Below are the code and all the weights of a small trained network. Each question names an input and a class and asks about switching units off, where a switched-off unit gives its printed mean instead of its output.

import numpy as np


def w(rows, s, z=0):
    codes = np.array(rows[::2]) - 128.0
    scale = np.full(codes.shape[1], s)
    scale[-1] = z or s
    return codes * scale


def norm(h):
    return h / np.sqrt((h * h).mean(-1, keepdims=True) + 1e-5)


def f(y):
    return y / 2 * (1 + np.tanh(0.7978845608 * (y + 0.044715 * y**3)))


def log_softmax(a):
    a = a - a.max(-1, keepdims=True)
    return a - np.log(np.exp(a).sum(-1, keepdims=True))


def net(x, mask):
    res = np.array(x, float).reshape(1, 3) / 4 @ E
    u = 0
    for l in range(2):
        y = f(norm(res) @ A[l][:, :-1].T + A[l][:, -1])
        res = res + np.where(mask[u : u + 11], y, B[l][:, -1]) @ B[l][:, :-1]
        u += 11
    return log_softmax(norm(res)[-1] @ U[:, :-1].T + U[:, -1])


A, B = {}, {}
E = w([
[190,47,169,57,222,81],'x0',
[120,71,253,77,81,162],'x1',
[237,199,152,45,176,117],'x2',
],0.0036)
A[0] = w([
[98,76,101,175,157,126,133],'L0N0',
[167,91,143,92,166,45,72],'L0N1',
[85,99,101,174,173,78,64],'L0N2',
[107,38,190,99,119,138,119],'L0N3',
[147,121,127,140,48,187,148],'L0N4',
[76,85,68,148,160,109,5],'L0N5',
[120,91,167,142,125,204,94],'L0N6',
[139,195,154,138,2,102,37],'L0N7',
[186,191,97,138,159,103,126],'L0N8',
[90,88,208,152,70,150,108],'L0N9',
[107,171,208,181,200,110,146],'L0N10',
],0.0082,0.0025)
B[0] = w([
[154,131,155,120,88,86,191],'L0N0',
[245,85,155,255,234,118,230],'L0N1',
[224,98,120,44,29,176,180],'L0N2',
[84,110,57,91,116,22,252],'L0N3',
[119,109,206,225,168,123,188],'L0N4',
[185,121,111,95,24,167,170],'L0N5',
[98,186,157,115,124,96,167],'L0N6',
[142,84,151,136,132,192,203],'L0N7',
[43,56,104,55,152,123,228],'L0N8',
[78,199,130,138,146,83,243],'L0N9',
[212,135,68,105,112,103,141],'L0N10',
],0.0051,0.0039)
A[1] = w([
[77,250,51,67,201,208,100],'L1N0',
[96,203,8,78,130,157,100],'L1N1',
[108,229,52,130,87,155,94],'L1N2',
[95,254,202,231,133,246,47],'L1N3',
[26,142,105,112,86,149,80],'L1N4',
[118,75,73,112,179,73,97],'L1N5',
[87,154,140,97,186,122,135],'L1N6',
[219,128,110,18,27,202,121],'L1N7',
[102,155,164,46,113,43,167],'L1N8',
[177,72,100,181,96,115,253],'L1N9',
[187,172,165,104,171,224,65],'L1N10',
],0.0063,0.002)
B[1] = w([
[2,35,144,111,153,183,188],'L1N0',
[90,46,142,36,62,136,184],'L1N1',
[151,74,120,164,171,43,158],'L1N2',
[185,241,226,87,152,233,255],'L1N3',
[154,79,180,56,240,108,185],'L1N4',
[130,178,194,95,112,164,224],'L1N5',
[126,82,105,129,76,111,163],'L1N6',
[92,111,76,197,63,165,206],'L1N7',
[12,167,88,189,111,109,211],'L1N8',
[233,222,119,53,135,164,218],'L1N9',
[168,75,121,221,185,107,144],'L1N10',
],0.0055,0.0033)
U = w([
[120,233,227,140,117,243,147],'0',
[34,48,107,31,161,171,141],'1',
[188,123,48,93,32,163,156],'2',
[102,166,90,144,160,141,2],'3',
[126,93,120,196,145,162,88],'4',
[244,123,112,56,216,79,150],'5',
[7,182,168,129,117,5,137],'6',
],0.013,0.0094)

Each question gives the input, the list of numbers given to net, and the class t.
The units are the neurons (one row each of A and B). Each row of codes is followed by its name. A weight is (code - 128) times the scale printed after its matrix; where a second scale follows, it is the last column's (A, B and U).
mask holds one flag per neuron, layer by layer. A switched-off neuron (its flag False) gives its mean, the last column of its row in B, instead of its output. The means were averaged over made-up inputs and are rounded, as every weight is.
A unit's drop is (log p(t) with every unit on - log p(t) with that unit switched off) / (log p(t) with every unit on - log p(t) with every unit switched off).
The circuit of an input: a set's keep is (log p(t) with only the set's units on - log p(t) with every unit switched off) / (log p(t) with every unit on - log p(t) with every unit switched off). Starting from the 12 units with the biggest drops (on a tie, the unit counted first), units are removed one at a time, each time the one whose removal leaves the highest keep (on an exact tie, the one counted first), for as long as the keep stays at least 0.8.
circuit, biggest first: the units of the circuit, biggest drop first
k most important neurons: the k neurons with the biggest drops, biggest first
k most important neurons of layer l: the k neurons of layer l with the biggest drops, biggest first
drop when u is switched off: that unit's drop, to one decimal
input [3,0,-6], class 2: circuit, biggest first => [L0N2, L0N5]
input [-8,-8,-2], class 1: circuit, biggest first => [L0N1, L1N1, L1N0]
input [3,-8,4], class 1: circuit, biggest first => [L0N8, L1N0]
input [-4,5,-6], class 6: circuit, biggest first => [L0N9]
input [8,-2,-6], class 2: circuit, biggest first => [L0N2, L0N5]
input [-7,-7,-5], class 2: 2 most important neurons => [L0N1, L1N2]
input [-7,-5,-6], class 0: circuit, biggest first => [L0N3, L1N3]
input [-1,-2,0], class 1: 3 most important neurons => [L0N1, L0N8, L1N4]
input [-4,7,-2], class 6: 3 most important neurons => [L0N3, L0N9, L0N1]
input [8,-1,-8], class 2: 2 most important neurons => [L0N2, L0N5]
input [-3,-2,1], class 1: 2 most important neurons of layer 0 => [L0N1, L0N8]
input [7,-6,-6], class 2: 2 most important neurons of layer 0 => [L0N2, L0N5]
input [-2,0,7], class 1: drop when L0N8 is switched off => 0.2
input [-6,1,-8], class 0: most important neuron => [L1N3]
input [-2,7,-3], class 6: drop when L0N3 is switched off => 0.2
input [-5,-5,0], class 1: drop when L0N1 is switched off => 0.8
